Each row is followed by its band, which names the range that a hidden value of the row falls in. A new part has a new value, new ranges and new names.
[ -19  -77   -8  -13  -61   59  289  -41 -257  196  159  155   49 -212
   19 -175   77  322  297  -93   68  106  183  112 -117  -78    0   19
   69  -87   31 -271  -76  -60 -319   51  249   60 -184  145   44 -124
 -184] : Mg
[  10  -80  -31   18  -65   82  315   24 -305  210  162  184  111 -238
   42 -220   85  296  322 -114   99   82  216  147  -95  -82   11  -12
   65  -91    6 -294  -46  -93 -353   34  232   82 -189  187   66 -123
 -183] : Lf
[ 247 -211 -123  -12  179  -17  -11  691 -149  210  -81 -513   13  -13
  595 -699   58 -277   42  504  223 -233   63  120 -119 -173   14   24
  106   46 -297   63  241  179  596  -94 -468  -56  -20  -41 -374   42
  113] : bs
[   2 -129   58  -91 -111  -53  219 -112 -100  195   47   34   24 -135
 -147  -54   99  191   96  -15   84  254   17  132  -92  -27   33   73
  -67   19   46  -84  -64  112 -310  -12  269    5  -75   58   29   12
  -80] : mt
[  15  -31  -47   79  -37   30   19  176 -140   13    6  -58   40  -76
   75 -129   43  -90 -117  106  136  -79  -55   37    6  -40  128  -16
 -140  -17 -225  -10   18   13   59   -9 -129  -26   28   50  -27   11
  147] : Pc
[  15 -232  -62   97  -85   29  125  259  -60   77   21 -240 -135   39
  353 -207   49  106   46  365   91 -134   -6    7 -249  -38   61  116
    6  -80 -169 -180  113   64  209  136 -139   -9   51   28 -171  -31
 -133] : Mg
[ 201 -103 -103   17  175  -12  -41  547 -202  148  -63 -359   36  -75
  407 -569   57 -264   -8  358  198 -178   21  109  -37 -155   61   -3
   46   55 -285   86  140  115  430  -99 -379  -53  -47  -27 -273   44
  180] : Pc
[ -52 -198  -50   -1 -152   44  178  169  -73   70  108 -182  -43   70
  241 -100  -10  124   -7  192  123 -108   36  -48 -183  -16   31  -21
  -50 -170 -177 -231  122   -5   86  168  -24   -1   88  100  -62 -114
  -61] : Lf
[ -20  -66  -41  110 -136   72   17  253 -230  -67   46 -170   51  -12
  138 -100   -2  -92 -255  162  190 -122 -108  -67  -31  -30  212  -81
 -170 -106 -375  -95   74  -71   98  140 -168  -50  106   90    0  -25
  243] : Jq
[-207  148  130 -210    8   58  -32 -280   44   -5  129   83   10 -110
 -154   15  -34   29 -154 -197   44   20    5  -93  128  -74   48  -60
 -150  -29  -99   83 -200  100  147 -133  -55 -155  -63  -13   39 -156
  278] : Jq
[  31   82 -180  -24  204 -132   16  -38   29   34   37  132 -177   21
 -161  137    3  -28  117 -124  -84 -100   38    9  101   62 -126  -66
  -45  -90   55   43  -37  -13 -220   28  178   89  -43  -52   88  -39
 -108] : mt
[  15  -75  -61  206 -110   48   18  182  -19  -17  -64   -8   18  -47
  105  -45   82 -116 -141  183  120 -130 -101   80  -17    9  171   75
 -228   29 -222    4   49   57   91  -52 -210   -7  100   54  -27   80
   59] : Pc
[  11   41  -29   46  -49  137  262   61 -430  180  176  294  294 -353
  -23 -272   80  164  233 -246  177   57  217  182   50 -117   81 -110
  -17  -61  -89 -240  -83 -175 -370  -76  153   74 -209  260  112 -122
   27] : bs
[ -38 -148   91 -114 -137  -40  275 -204 -107  213   82   56  -20 -148
 -148  -39  100  329  172  -31   52  302   50  112 -156  -36   17  106
  -14   -6  103 -153 -105  110 -360   40  351    0 -117   59   34  -29
 -163] : Lf
[  28 -117  -70  255 -161   62   28  252  -36  -31  -76  -50   31  -29
  166  -61   86 -132 -177  250  149 -156 -126   82  -50   14  205   83
 -250   20 -272  -28   92   47  119  -22 -254   -3  141   74  -39   95
   59] : Pc
[  41   95 -208  -23  246 -153    1  -36   49   26   32  133 -219   46
 -166  160   -4  -40  135 -126 -113 -123   41    0  109   72 -154  -69
  -26 -100   72   56  -35  -19 -229   39  192  102  -48  -77   88  -38
 -133] : mt
[  29  193 -123   29  214 -103  -86  -58 -128  -57   12  163 -126  -84
 -285  126   15 -111  -39 -181  -47  -33  -66  -11  197   32   22  -86
  -96  -27  -59  129 -136  -58 -263   21  134   31  -88  -76  148   13
  117] : Jq
[ -12  -34   28  -53  -55  -32  125  -70 -128  119   42   59   46 -139
 -146  -46   71   77    5  -47   91  153  -17   95   -3  -30   59   15
 -110   11  -36  -22  -79   59 -217  -39  159  -10  -57   56   32    7
   50] : bs
[-147  107   77 -147    7   37    5 -198   -5   22  105   89   23 -114
 -138   -3  -10   25 -102 -155   56   22    8  -33  101  -59   40  -47
 -141  -26  -83   53 -155   70   58 -114  -13  -99  -54   14   31 -112
  206] : Pc
[ -66 -235  -62   35 -170   52  168  219 -123   40  123 -266 -102  104
  320 -109  -27  167  -27  291  118 -142   -4 -101 -259  -18   55   -3
  -15 -211 -224 -287  136  -43  138  271  -42   -7  108   96 -106 -125
  -72] : Mg
[ -27 -332  -72   93 -274  101  202  405 -151   44  100 -378   -7  138
  479 -209  -19   97  -99  416  221 -202   -8  -82 -303  -29  118  -19
  -59 -221 -349 -342  256  -42  251  281 -180  -12  194  158 -144 -106
  -32] : Lf
[-210  -11   99 -265  -20   39  127 -292  168  112  170   37  -88  -19
    2   -6  -34  227   81 -105  -10    7  137  -72  -50  -57 -104   10
  -29  -97   56  -70 -122  151  148  -73   49  -94  -61    2  -31 -222
  -35] : Lf
[-167  -29   75 -219  -39   30  140 -230  125  120  148   37  -54  -33
   -6  -17  -12  193   74  -90   16   20  122  -34  -43  -48  -78    4
  -48  -82   40  -74  -91  133   81  -67   63  -71  -50   20  -15 -182
  -39] : Lf
[  33  158 -152   28  217 -112  -73  -14  -78  -32   10  139 -126  -43
 -223  117    8 -122  -14 -136  -43  -83  -46    3  170   39  -23  -85
  -99  -40  -46  116  -90  -47 -205    3  109   51  -55  -59  100    7
   70] : Pc
[  51  165 -216   15  283 -157  -73  -13  -11  -25   10  158 -190   14
 -230  177   -5 -135   50 -151  -97 -136  -20   -4  181   71 -108  -99
  -75  -71   17  125  -64  -56 -232   18  155   94  -43  -83  107   -2
  -15] : bs
[  97  337 -287   67  468 -229 -227  -47  -65 -149  -30  235 -314   14
 -410  302  -21 -248   -5 -266 -195 -171  -95  -66  330  113  -91 -153
  -63  -65    6  258 -146 -120 -355   75  200  104 -100 -201  217   42
   62] : Jq
[-259   39  153 -311  -72   62  119 -384  187  107  184  109   13  -62
 -102   34  -38  188   -4 -210   29   54  123  -59   27  -65  -76  -29
 -116  -71   45  -24 -163  160  131 -160   48 -123  -49   40    7 -229
   78] : mt
[  12 -259  -71  212 -168   58  127  256   52   41  -41 -168 -125   56
  358 -121   84   68    4  399   89 -175  -45   47 -245    6  111  180
  -95  -38 -178 -160  139  104  216   82 -215    7  122   40 -138   27
 -186] : Mg
[   8   20   93  -28  -68  -30   90 -128 -267   76   18   82   58 -235
 -287  -41  102   89  -69 -106  103  291  -89   89   38  -51  179   27
 -114   65  -80   18 -171   47 -363    1  222  -50 -127   19  117   56
  160] : Jq
[  25  -16  -51  167  -49   39  -25  179  -95  -43  -48  -32    7  -72
   67  -81   65 -137 -170  137  116 -111 -108   40   25  -13  185   31
 -186   23 -256   35   12   33   83  -21 -198  -33   54   19   -3   61
  148] : Jq
[  11  148  -71   19  143  -53  -63  -23 -138  -41   21  100  -73 -100
 -195   39   20  -94  -73 -125    4  -29  -57  -12  152   -2   66  -70
  -99  -22 -114  100 -114  -28 -155    2   52  -10  -78  -49  108   -2
  158] : Jq
[-277   96  168 -309  -52   74   53 -389  171   64  179  110   33  -79
 -130   41  -50  127  -84 -225   40   37   82  -81   78  -72  -42  -46
 -156  -54   -3   30 -190  151  186 -186  -11 -148  -40   30    5 -221
  186] : bs
[  28  -49  -46   40  -75   88  286   69 -314  193  140  204  192 -251
   15 -213   85  192  247 -143  143   59  194  171  -28  -77   39  -57
   -6  -73  -46 -247  -26 -105 -346  -23  180   86 -152  214   83  -96
  -89] : mt

Next part:
[-270  -83 -282  197  -36   87  -67   70  355  -59  283  126 -232   34
 -367  119 -207  103  -41 -108  -88 -223  270  261  -23 -166  140   62
   63  -16   71 -149  168 -115   17  -85  -57  -99  -54 -234  431  351
 -123] : jj
[ -62  244   41 -119  166  -24   31  -61  -20  154  -55 -298   14  -21
  168 -444  -28   61  326 -240  -12  298   12 -326 -418  -29 -143   57
  262 -149  -64   55 -216  125 -211  222 -479  392  -49 -113 -224 -250
 -129] : Rq
[-232 -190 -606   38  170  307 -406  -38  -94  120  284  -63  -80 -254
  -98 -479 -225 -360   17 -119   89  126  -40  -76  210 -256 -354  473
 -469  -58 -148   87 -340 -139  257 -237  -65  118  370 -564  107   35
  172] : fl
[-139  279   67   44 -236 -376  -16  200  352  -76  -17  119  -11   37
  -48  270  242  390  -16  363  121  133  -38  -32 -180  -33  -75 -436
    5  310  156 -272 -468  326 -267  293 -120  -38 -179  517   -7 -280
 -346] : bq
[ -42  -90 -347   85  215  535 -373   84 -136  116  157 -187  -50 -157
  255 -460 -184 -371  200 -175  128  108   73 -195   65  -26 -367  290
 -161 -147  -47  -39 -120 -113   49 -247  -57  420  305 -608   -9  271
  174] : Td
[ -47 -242 -115  185   79    8 -202 -236   91  156   87  246 -401   40
    5 -175  -83   48  -55 -370  224 -127   60  189 -184   -2   14  176
  -47  131  207   32  -57  156  190    9  138 -470    7 -281  186  412
 -295] : Td
[-204 -392 -605  164 -134  128 -166  111  -26 -132   51  285   81 -381
 -104 -178   70 -418 -275  105  403   92 -365  -40  419 -215 -464  292
 -687  259  -93  181 -240 -306  171 -333  245 -301  547 -333  -90 -320
  391] : fl
[  94 -348 -211  427 -110  458 -273  448  211   18    0  225  -56 -159
  300  111  194 -196   33  236  489 -122  -62 -134  265  139 -423 -195
 -332  255  264 -188  -38  -63  -37 -186  295   23  322 -196 -109  355
  145] : zd
[ 170   71  -44  -59 -127  223 -231  251 -204 -231   57 -142  237 -279
  267 -386   37 -258  -56  206  193  340    7 -300 -107  127 -274   57
 -161    9   74 -242 -283  -53 -340 -257  102  316   69 -112   45 -373
   87] : Rq
[-326  453  -45 -187  145 -128  305  -61  137  -61   -7 -372   85   69
 -115 -287 -207   99  323 -355 -312  189  138 -117 -417 -180   78   62
  553 -321 -278   33  125 -131 -343  168 -638  545 -114 -151  -44 -329
   22] : jj
[-462  142 -191    9 -228 -480  418   15  432 -113  -58  198   19    4
 -524  353  130  384  -78   91  -45   60 -157   38 -112 -343   26 -177
  120  216  -92  182  -59  -23 -156  263 -418 -202  -25  275 -116 -459
  -98] : jj
[ -80  476  173 -188  -56 -491 -173 -267  -93 -251  -92   78 -130  131
  305 -178    6  131 -138 -179  110  215  -28  264 -395  100   55 -111
  140  199   30 -303 -488  334 -210   71  224 -219 -194  271  213 -250
 -379] : Jl
[  52  349  337 -128  143 -208  119 -215  -40  -59 -150 -197 -111  158
  338 -458 -104  100  223 -544  -14  156  141  -11 -680  183  166    2
  589 -173   26 -119   61  128 -358  172 -187  119 -270  -48   38 -128
 -273] : Rq
[  95 -285  -70  362   31  308 -340  176  248  171  144  167 -315    7
  175  -46    5    7   93  -64  294 -199  177   40  -47  138 -110  -77
  -96  116  331 -232  -29  127   58  -29  183 -134   23 -220  184  597
 -218] : zd
[  -9  112 -220   36  -59  471  -95  405  -58 -357  108 -242  295 -230
  187 -271 -144 -411   62   86   23  136  156 -170   62   65 -213   72
   31 -207 -103 -299  166 -406 -403 -429   39  637  180 -377  149 -156
  406] : bq
[ -76 -284 -368  372 -211  420 -117  524  264 -153   59  207  106 -230
   37  240  142 -226  -60  350  343 -107  -67  -97  390  -15 -392 -162
 -344  210  114 -160   73 -272 -109 -286  206  125  366 -203  -48  131
  328] : bq
[  -2 -434 -451  156   11  430 -320  115  -58  172  250   43  -35 -343
 -139 -341  -43 -246  -48   83  231  134  -29 -289  160 -143 -370  354
 -477   46  103  139 -235  -87  166 -213  -54    1  292 -497   -7   66
   85] : Td
[  82 -506 -345  318 -180  423 -159  349   44   -6   22  239   81 -363
   61  -46  204 -283 -125  261  488   53 -203 -299  294    1 -478   62
 -507  253  193   82  -72 -184    5 -270  193 -105  406 -304 -208  -25
  262] : Rq
[ -16  358  188  -59 -161 -442 -237  -62   60  -95 -101  161 -129   91
  292   49  217  287  -96  164  246  219  -93   74 -291  108 -102 -333
  -34  377  190 -313 -680  500 -179  217  156 -216 -176  475   40 -195
 -480] : Td
[-194 -204 -184   86   84 -237  -39 -418   73  116   46  285 -394   34
 -167 -227 -119   73 -130 -519  157  -92  -51  273 -225 -136   83  296
  -36  129   68  201  -53   88  236   57   50 -644   22 -268  165  162
 -262] : Jl
[  67 -274 -167  410  -54  422 -327  385  270   63   97  179 -156  -66
  242   96   89 -101   80  151  368 -186   88  -29  162  136 -277 -186
 -218  175  280 -279  -24    4  -15 -130  247   35  187 -191   65  506
   -4] : zd
[  -4  206  -80 -102  -70   97 -121  258   12  -81  146 -272  215 -206
    2 -307   -3  -20  107  244  -29  339   97 -345 -187  -33 -181   -4
  -23  -86   -2 -209 -337   26 -335  -13 -283  485  -65    0   31 -419
  -29] : bq
[  34  251  217   34 -174 -359 -180   81  182   -1  -98  149 -110   64
  248   98  289  340   -7  252  275  189  -79  -59 -291  121 -134 -410
  -28  369  261 -286 -613  489 -210  296   50 -153 -182  509  -56 -178
 -474] : Rq
[-227 -251 -515  295 -274  358    5  495  256 -288  109  211  197 -290
 -211  293   79 -252 -175  392  222  -67  -91  -61  471 -163 -348  -60
 -370  184  -16  -68  137 -427 -119 -375  123  123  409 -235   10  -66
  448] : jj
[ -55 -374 -411  352 -239  435  -71  519  225 -149   82  203  157 -323
  -65  168  147 -254 -104  366  346  -50  -98 -185  386  -53 -399  -70
 -404  194  111  -57   82 -321 -105 -308  153   79  385 -245  -82   -1
  367] : bq
[   9  389  229  -29 -167 -297 -139  138  204 -181   43   -9  -42   88
  139   33   87  294   -8  182   42  135  166   63 -367  129   89 -352
  175  150  193 -479 -374  323 -373  158   32   50 -334  415  253 -168
 -418] : bq
[   4 -455 -403  334 -233  450  -76  492  174 -100  101  187  165 -374
 -109   67  150 -262 -119  358  367  -10 -106 -257  344  -49 -399   10
 -445  176  146   -5   66 -315  -89 -300  119   37  365 -287  -91  -52
  343] : bq
[ -91  -52   77  105 -125 -393  180  -61  259  166 -212  244 -129   -1
  -35   96  325  363   25    6  315  127 -266 -168 -278  -55 -145 -226
    3  345  184  189 -304  301  -66  399 -227 -383  -28  297 -362 -273
 -313] : Rq
[-122 -189 -210  178   73   -3 -276 -224   71  101  100  272 -385   33
   34 -141 -100  -15  -92 -325  236 -130   17  260  -61  -41  -57  171
 -156  171  143  -12 -150  132  231  -52  219 -451   93 -281  211  402
 -224] : Jl
[-294  476   35 -278  239 -460  206 -497 -128 -128 -214 -168  -98  154
  215 -551 -210  -44  145 -761  -88  210 -102  180 -526  -81   93  227
  462 -164 -323  111  -59  -11 -168  138 -234    6  -35 -149  -34 -404
  -63] : fl
[-322  320  -61    3 -262 -444  138  155  398 -150  -21  138   33   34
 -252  379  198  404  -60  339   14  124  -77   29 -106 -184  -44 -384
   33  293   24 -154 -360  191 -249  267 -232  -39 -117  485  -21 -383
 -235] : jj
[-164  509  103  -99 -208 -363  -60  126  230 -326   90  -13   18   96
  -45  150    5  293  -85  211 -106  130  182  178 -286    5  147 -321
  205  115   56 -476 -322  198 -390   86  -13  107 -311  410  361 -261
 -327] : jj
[-118  238 -282 -208  -92  -73 -240   16 -275 -368   41  -86  231 -267
  170 -443  -59 -364 -202   85  127  383 -172  -38   37  -66 -290  212
 -318   61 -196 -170 -484 -127 -192 -306  179  145  214  -94  113 -637
  204] : fl
[   9 -343  -10  224   39  -14   34 -105  270  232  122  168 -338   -1
 -232 -185  -59  203   48 -350  124 -149  156   15 -353  -19  158  140
  128   16  268   99  152   85   56  159 -155 -416 -162 -222  155  270
 -335] : zd

Next part:
[ -42  199 -234   26   19   52  253  -69   81  224  216   22  -18 -484
  159 -216  173  -14 -196 -181   38  -77  -47  170  372 -137  -20   43
   88  155  139  238  521 -184  215  392   33   54   59  244 -180 -155
  132] : mc
[  98  765 -393  180 -232  107  182 -116  -19 -389  477   38 -205 -315
  -97 -423  193  680 -139 -294  -59 -252  123  166  473 -330   57  183
  -57   50   -6  553  558 -269  341  348  111  -85  387   76 -459  -41
  114] : Jc
[-136  221  -10 -211   82  -14   45  -85  -17   61  339 -245 -151  150
 -117    9  -33  -65   26  -77 -118 -139 -205  171  226 -146   -9   72
  -55 -162   58  105  174 -194  184   58  273  -20  163   41  175  189
  279] : pq
[  60 -440  133  128  244 -108  -85   48   44   72 -271  167  191  -18
 -119  324   98    5   80   68  472  195   88 -156 -185  175  -82  -57
   49  -39  -26 -279 -345  368 -212  146   -9  298 -297 -178  -75 -143
 -138] : hz
[-109  426 -144   79  -27   78  153  -58  -15 -262  326  -30 -148 -322
  -57 -211  208  338  -64 -156  207  -64   57  107  294 -112 -173  197
  -31  112   30  254  193 -129  214  231  102   31  168   -5 -108 -156
  -52] : mc
[  53  121  -27  -38  162 -160 -135  -51   -6  -91  214 -134  -29  388
 -348  268 -122  211  110   26  -38  -48 -104  -70  -16   10  110  -22
  -80 -236  -56  -30 -188   90  -21   48  249  161   80 -219   38  207
  253] : pq
[ -23  256 -347   68  105 -151  389  -76  -66  259  146 -264 -118  -58
  127 -154   45  187 -108  -33 -220 -329  -32  291  405 -199   22   59
   55   60  231  329  435 -231  335   -9  114   22  485   94 -141  133
   84] : Jc
[   4 -412  178  115  300 -167 -124   49    1  -26 -216   68  136  164
 -264  422   32   87  150  139  469  201   64 -191 -245  209 -110  -16
   24 -111  -63 -326 -535  406 -239   37   80  322 -262 -306   11  -84
 -144] : hz
[-159  154   59 -206 -123  182  149  -71  -12   29  188  -56 -164 -228
  176 -297  247 -156  -56 -244   83 -146  -53  344  361 -313 -151  143
  -36  -64   96  201  445 -268  296  109  100 -228  130  283   52   63
   63] : pq
[ 145 -119   65 -238  134  -59 -105  -41  -40  128  -91 -137   17  476
   50  165  -58 -171  170  -33 -110 -181 -141  119   17  -69   73 -123
 -178 -235   53  -30  -19   -5   82 -142  108   48  161  -59  190  331
  190] : hh
[ 126 -174   75   20  193  -63 -118   19  -11 -107 -233   39  111  184
   25  201  107   56  159   16  320   25   81  -63 -123  137 -121  -71
 -147   -7   15 -136 -338  227  -56  -67  -56  232   24 -219  121   10
 -163] : mc
[ 107 -320  139   52  233 -165 -165   29  -16  -60 -234   42  123  318
 -174  374   31  100  175   92  328   87   58 -127 -214  151  -49  -70
  -74 -149  -44 -249 -473  349 -160  -63   38  241  -94 -287   46   65
  -97] : mc
[ 376 -374  342 -291 -141  355 -385   33   51 -201 -588  375  202  148
  527 -123  373 -415  247 -317  415  -26  167  118 -133  -74 -134 -222
 -390  -87  -22 -114  -44  115    2  -88 -351  -70 -107  122  232  116
 -198] : Jc
[  34  280 -238 -112  200 -121  136  -81  -50  141  215 -326  -80  262
   23   36 -117   50   47    1 -276 -271 -179  147  233  -42   47  -31
 -111  -19  154  197  165 -196  233  -52  178  153  401  -74  157  214
  231] : Jc
[-111 -301  313 -175  113   25 -226  -21  104   78  134  124   60    8
 -325  300   17 -237   52  -53  321  253 -167 -105  -96   20   -2    7
   48 -276 -138 -287 -155  201 -193  349  239   97 -511   -6   46  -39
  250] : hz
[ -11 -289  250 -167   20   46 -110   -9   19   62 -124   85   29   79
   16   92  164 -210   82 -110  261   34  -22  108    1 -108  -68  -10
  -51 -214  -11 -138  -25  109   -2   48   54  -62 -154   71   67  109
   28] : mc
[  76  378 -360   -8  -37   52  266 -100   47  199  257  -56  -60 -301
  203 -301  107   70 -175 -216 -208 -255  -66  245  455 -232   95    2
    8  109  166  394  673 -308  319  303   49   -1  296  253 -205   15
  238] : Jc
[-169 -218   88  172  184  -81  171   34  -61  -39 -127    6  -12 -202
  -75  102  217  167   31   60  512   90  147   37   27   42 -290  166
   92   55   53 -102 -222  198    0   19   43  148  -62 -134  -76 -203
 -331] : hz
[ -75 -262   18  129  230 -287  160    6  -92  153 -136 -136   -9  181
 -167  262   42  193   54  137  192  -50   48   72   12  -16  -70   67
   98 -146   76 -105 -213  216   20 -134  141  103  108 -167 -105  110
 -121] : mc
[ 125 -119  127    5   26   40  -62   25  -97 -276 -354   40    7  205
  200  -28  273  130  201  -78  363 -115  226  125  -33  -46 -229    9
 -225  -29   48   -5 -241  127   94 -284 -140    8  241 -140  116  108
 -359] : pq
[ 135  298  -60 -235   75   78 -139  -78   -3 -130  211 -126  -44  290
   10   10  -49  -21  140 -132 -123 -165 -165   55  121  -37   35  -62
 -260  -88    9  139   76 -145  142   56  123  117  195  -86  217  175
  252] : hh
[ -81 -279  168  -30   14  -31   67  -10  -15  121 -107   60  -14  -62
  -10   49  202  -59    6  -72  280    4   41  167   92 -165  -89   74
   64 -176   30  -74   58  108   53   53   75  -96  -89   96 -110   57
  -55] : mc
[-178  261 -159 -159  105  -56  283  -93  -50  243  313 -342 -183   10
   59 -114   -5  -73  -56  -61 -225 -260 -196  309  388 -204  -39  101
   13  -39  193  236  393 -311  325    7  235  -43  349  137  124  175
  219] : Jc
[-234   -5  -78  136  250 -200  180  -40   32  185  340 -111  -48 -185
 -428  239  -59  180 -104   98  159  120 -120  -60  124   31   -5  146
  241  -71    1  -54   -5   97  -49  353  333  229 -182  -91 -187 -148
  181] : hz
[-142   29 -152   34  163 -135  308  -46  -17  296  126 -172  -58 -174
   36   -8   73   10 -106   -5   17 -116  -74  189  279  -91  -63   82
  120   39  172  111  252  -86  191  112  135   69  161   83  -67   -6
   55] : mc
[  -6   11  193 -240   19  115 -277  -58  112  -68  255  101   18   49
 -219  134   25 -176   54 -168  151  132 -180  -60    3  -37   49  -28
  -85 -227 -127 -106    6   41  -70  346  196   56 -308   32  103   36
  333] : mc
[ 194  -49  -34   18  110   32 -140  -10   92  -44  -84  175  156  -64
   46   93  114   13   40 -106  246   64   37 -101  -28  102    2 -122
 -107   46  -11  -43  -58  141  -59  249  -73  245 -110  -67  -23  -92
   31] : mc
[-207 -255  -58  168  175 -188  344  -12    5  395   36  -26   -5 -350
 -121   96  115   47 -161   52  229   44   -5  122  206  -93  -60  132
  301  -25  112  -28  192  100   46  250  169   80 -123  101 -309 -139
  -12] : hz
[ -72   35   69 -320  220  -11  -58  -57   -7  144  134 -277  -45  318
   42  136  -76 -320  132  -16  -88 -117 -249  121   79   17  -61  -54
 -161 -106  105  -38  -32 -133  114  -77  178  116  139  -33  448  212
  229] : pq
[ 205  184  -43  -36   22  104 -149  -22    7 -301  -51   64   34  115
  111  -57  149  144  131 -150  175  -90   92    5   31   10  -77  -62
 -254   30    4   96  -69   10   79   18  -78  138  177 -118  102   41
  -61] : pq
[ 331 -274  171 -151 -151  298 -165   20   32 -113 -541  333  157  -53
  573 -241  414 -261  133 -313  367  -99  220  199   22 -139 -140 -155
 -285   19   59   30  149   43  104  -53 -354  -89   37  184   60   53
 -258] : Jc
[ 109  111  -63   22   97   25  -65  -23   33 -151   14   52   51  -28
   24   23  120  128   56  -92  211  -10   45  -33   44   57  -71  -30
 -129   62   14   43  -59   60   36  134  -22  197   55 -104   30  -61
  -26] : mc
[ -83 -136    7   74  246 -223  123    1  -85   66  -65 -175  -25  183
 -125  226   33  156   84  117  185  -52   13   55   18   38 -122   63
   20  -72   81  -75 -237  153   42 -131  127  152  145 -194   32   76
 -117] : mc
